Each row has a hidden value. The values are split into ranges, and the grade after each row names the range that its value falls in. Each part has its own value, ranges and names.
(in the rows, 128 means zero)
[112 127 136 145  95 117 125 156 101 118 132 120 116 123 159 114 122 110
 117 133 122 125 114 129 106 138 137 125 123 108 141 148  94 144 137 117
 121 137 129 168 117  92 118 139 116 139 126 125 152 116 142 118 124 173
 146  98 141 128 156 136 111 132 111 122 132 152 125 148 127   1 111 104
 119 106 140 116 129 144 105 132 165 125 115 100 134 123 118 136 135 139
 109] : G
[106 174  65 128 127 137 102 130 141 149 113 140 156 142 116 122 120 128
 123 123 127 142 146 129 102 102  71 123 110 103 132  79 133 112 133 166
 126 138 150 155 179 140 162 113 110 129 124 129 165 112 128 119 132 111
 116 101 149 147  67 101 117 127 112 138 122 134 102 127 133 177 118 124
 127 111 134 101  98 135 154 114 153 139 113 152 137 110 132 129 129 157
 132] : N
[149 147  95 127  71 107 110 121 130 140 120 117 139 129 140 106 135 155
 134 127 125 139 147 114 141  88 100 129 134  89 124 110 122 136 130 137
 131 129 108 144 147 139 126 151  91 109 107 116 112 107 133 143 137  79
 116 168 159 151 110  95 103 128 140 143 175 130 122 150 112 246 131 112
 122 116 129  97 132 118 128 168 135 118 139 198 120 122 115 133 132 154
 122] : D
[143 141  92 116 114 124 138 120 135 141 114 108 105 130 146 116 140 159
 135 130 130 163 141 106 153 121 116 129 148 101 119 115 124 151 115 146
 138 125 103  92 116 169  96 130 101 121 113 149 106  92 121 141 115  71
 112 185 154 142 112  85 100 134 148 144 164 128 108 155  89 200 146  95
 116 147 113 132 139 120 163 168 135 126 130 196 129 132 110 140 132 132
 157] : D
[130 137 159 145  82 123 130 168 106 111 138 105 100 125 177 104 130 123
 116 134 124 124 114 129 110 163 174 132 131  99 136 159  88 148 144 114
 124 133 144 153  99 102  98 134 115 142 129 135 147 114 141 109 122 159
 149 103 141 116 164 147 104 133 122 122 134 152 124 152 114   1 113 108
 123 110 142 134 138 144  97 141 167 123 117  86 136 135 120 140 135 140
 119] : G
[152 100 147 136  74  93 124 148 102 119 128 106 119 114 155 129 124 121
 127 133 127 134 125 115 141 101 149 125 151 112 135 146  99 161 119 111
 125 137  97 150 112  97 105 158 115 122 114 123 112 117 138 133 124 118
 133 157 162 130 155 113 106 133 147 130 183 150 131 157 124 141 127  83
 131 128 129 102 148 138 102 166 137 114 133 163 125 134 105 133 139 126
 102] : N
[ 99 149  85 143 125 145 120  92 129 136 126 154 160 127  97 130 114 126
 119 132 118 125 127 137 114 122  93 123 103 119 137  93 130 118 133 136
 114 138 149 151 156 129 206 118 132 150 150 117 157 159 139 120 126 146
 135  88 122 150 128 130 136 124 113 117  88 121 100 129 144  75 105 134
 105 107 138 105 106 127 133  77 153 113 122 109 141 113 135 142 113 150
 116] : G
[106 121 126 137 145 134 141 158 121 116 123 126 100 133 134 123 125 116
 116 136 131 140 113 137 108 189 139 118 132 124 125 163 115 127 133 139
 131 139 153 145  76 119  80 111 131 148 141 160 153 102 130 123 118 175
 138  66 113 112 153 139 123 126 119 124  89 138 130 134 130   1 129 117
 120 142 129 153 126 138 129 103 154 139 108  70 138 138 129 130 129 105
 150] : N
[138 145  93 133  95 116 101 131 121 140 118 130 160 141 138 115 123 140
 128 126 122 124 139 121 118  88  90 122 119  94 134 113 124 124 130 147
 128 137 125 160 159 114 141 139  91 120 117 120 150 106 134 128 141 104
 135 125 159 140  97  96 109 125 127 143 168 146 121 140 124 218 122 121
 135 109 136  94 118 134 136 144 146 119 124 181 128 114 120 132 137 161
 121] : N
[104 135 114 139 146 151 133 117 132 121 128 141 125 114 102 141 128 108
 113 135 126 126 118 149 109 172 153 114 117 145 128 126 115 106 135 117
 125 140 181 151 106 128 139 104 156 154 155 155 143 141 129 121 123 180
 143  60  92 113 153 156 145 116 109 105  41 121 122 113 150  31 121 142
 108 140 128 155 120 126 124  74 133 131 130  45 141 131 142 132 121 109
 132] : G
[ 96 164  98 124 189 178 150  96 158 139 129 152 139 142  88 123 134 136
 125 131 127 151 127 139 109 171  89 133  80 143 120 111 144 104 137 155
 130 110 152  95 137 181 157  96 149 151 156 146 142 136 125 119 116 147
 126  90  82 134 112 150 149 119 102 115  64 106 106 107 126  23 133 166
  91 126 120 164 106 120 173  64 134 141 125  87 141 115 150 134 105 114
 171] : N
[ 95 144 100 135 167 147 139  82 146 133 128 161 139 112  74 136 128 129
 117 136 127 147 129 151 113 171 121 121 109 148 119 124 141  99 138 120
 122 128 155 130 118 141 145 101 165 147 160 146 141 146 131 136 123 173
 134  91  75 132 144 168 161 112 107 100  23 100 131 111 154  33 132 152
  90 151 124 145 114 109 137  61 121 131 136  61 131 119 151 128 106  92
 140] : G
[103 133 110 144 116 131 113 122 115 123 127 145 148 118 124 135 114 103
 114 132 123 118 117 136  99 121 118 115 118 129 143 112 119 134 127 113
 116 151 145 170 139 103 168 128 141 145 144 121 159 146 137 114 125 171
 145  90 133 137 142 135 124 127 122 122  88 140 115 135 156  50  99 101
 120 115 140 106 113 145 107 103 152 122 113  95 141 121 128 133 124 138
  96] : G
[ 98 158  68 128 146 138 124 129 141 146 113 141 136 141 115 123 118 132
 125 129 130 165 143 129 114 125  52 133 124 104 122 112 140 116 127 160
 126 132 132 119 151 146 128 105 117 131 125 132 168 126 129 133 123 110
 109 106 135 158  99 106 120 127 122 134 106 123 108 132 130 111 130 128
 113 120 127  93 108 131 166 118 147 137 108 156 132 113 131 127 122 128
 146] : D
[155 129 119 125  81 101 107 155 119 136 124 104 137 143 164 106 133 148
 137 122 127 122 139 109 142  80 112 131 128  90 133 114 116 144 125 135
 131 125 102 146 146 115 124 157  84 107 103 111 116  90 131 130 136  80
 123 185 176 138 102  86  94 137 141 154 214 145 124 152 103 241 124 103
 148 108 135 101 131 132 123 184 137 123 129 204 124 125 106 134 140 171
 126] : D
[111 177  84 127 159 156 133 171 141 141 112 118 117 159 141 106 132 121
 120 127 131 168 129 123  93 161  77 131 121  88 124 119 117 118 136 188
 138 127 156 126 125 163  97  95 101 143 120 158 168  72 123 112 116 118
 115  75 144 128  81  94  97 129 108 145 117 149  97 131  98  77 131 129
 115 124 125 143 105 149 178 116 169 158 103 135 145 124 128 133 134 153
 178] : D
[100 152 107 124 190 172 154 100 158 132 124 147 118 141  92 127 134 128
 122 136 131 166 120 140 117 186 107 131 107 143 115 133 143 111 129 148
 133 120 148  89  99 176 116  88 151 152 152 166 139 126 121 128 111 150
 122  83  78 126 129 148 144 119 114 117  43 108 110 110 124   1 140 158
  95 145 114 183 118 122 166  72 132 145 119  95 130 127 146 131 111  97
 175] : D
[160 125 142 126  65 104 105 161 116 127 123  99 124 137 174 112 132 138
 137 124 129 114 131 110 140  90 129 129 145  96 140 121 115 162 118 132
 131 137 102 142 125 115 109 161  88 110 101 121 115 102 126 122 131  86
 125 171 176 129 122  86  92 138 144 157 203 151 125 153 107 231 120  90
 155 118 133 109 135 141 119 188 143 121 125 185 126 133 104 134 145 167
 114] : D
[119  65 128 140  19  42 103   2 123 129 129 165 141 107  43 145  95 198
 164 145 133 121 152 132 229  11  47 144 182 159 118 151 209 150  89  35
 102 137  20  93 118  53 137 184 144  74 121  44  87 246 144 220 156  48
 102 255 126 230 193 150 176 128 215 125 145  60 203 163 181 255 136 110
 132 127 138   1 150  67  54 176  71  39 145 241  77 119 128 124  78  49
  35] : N
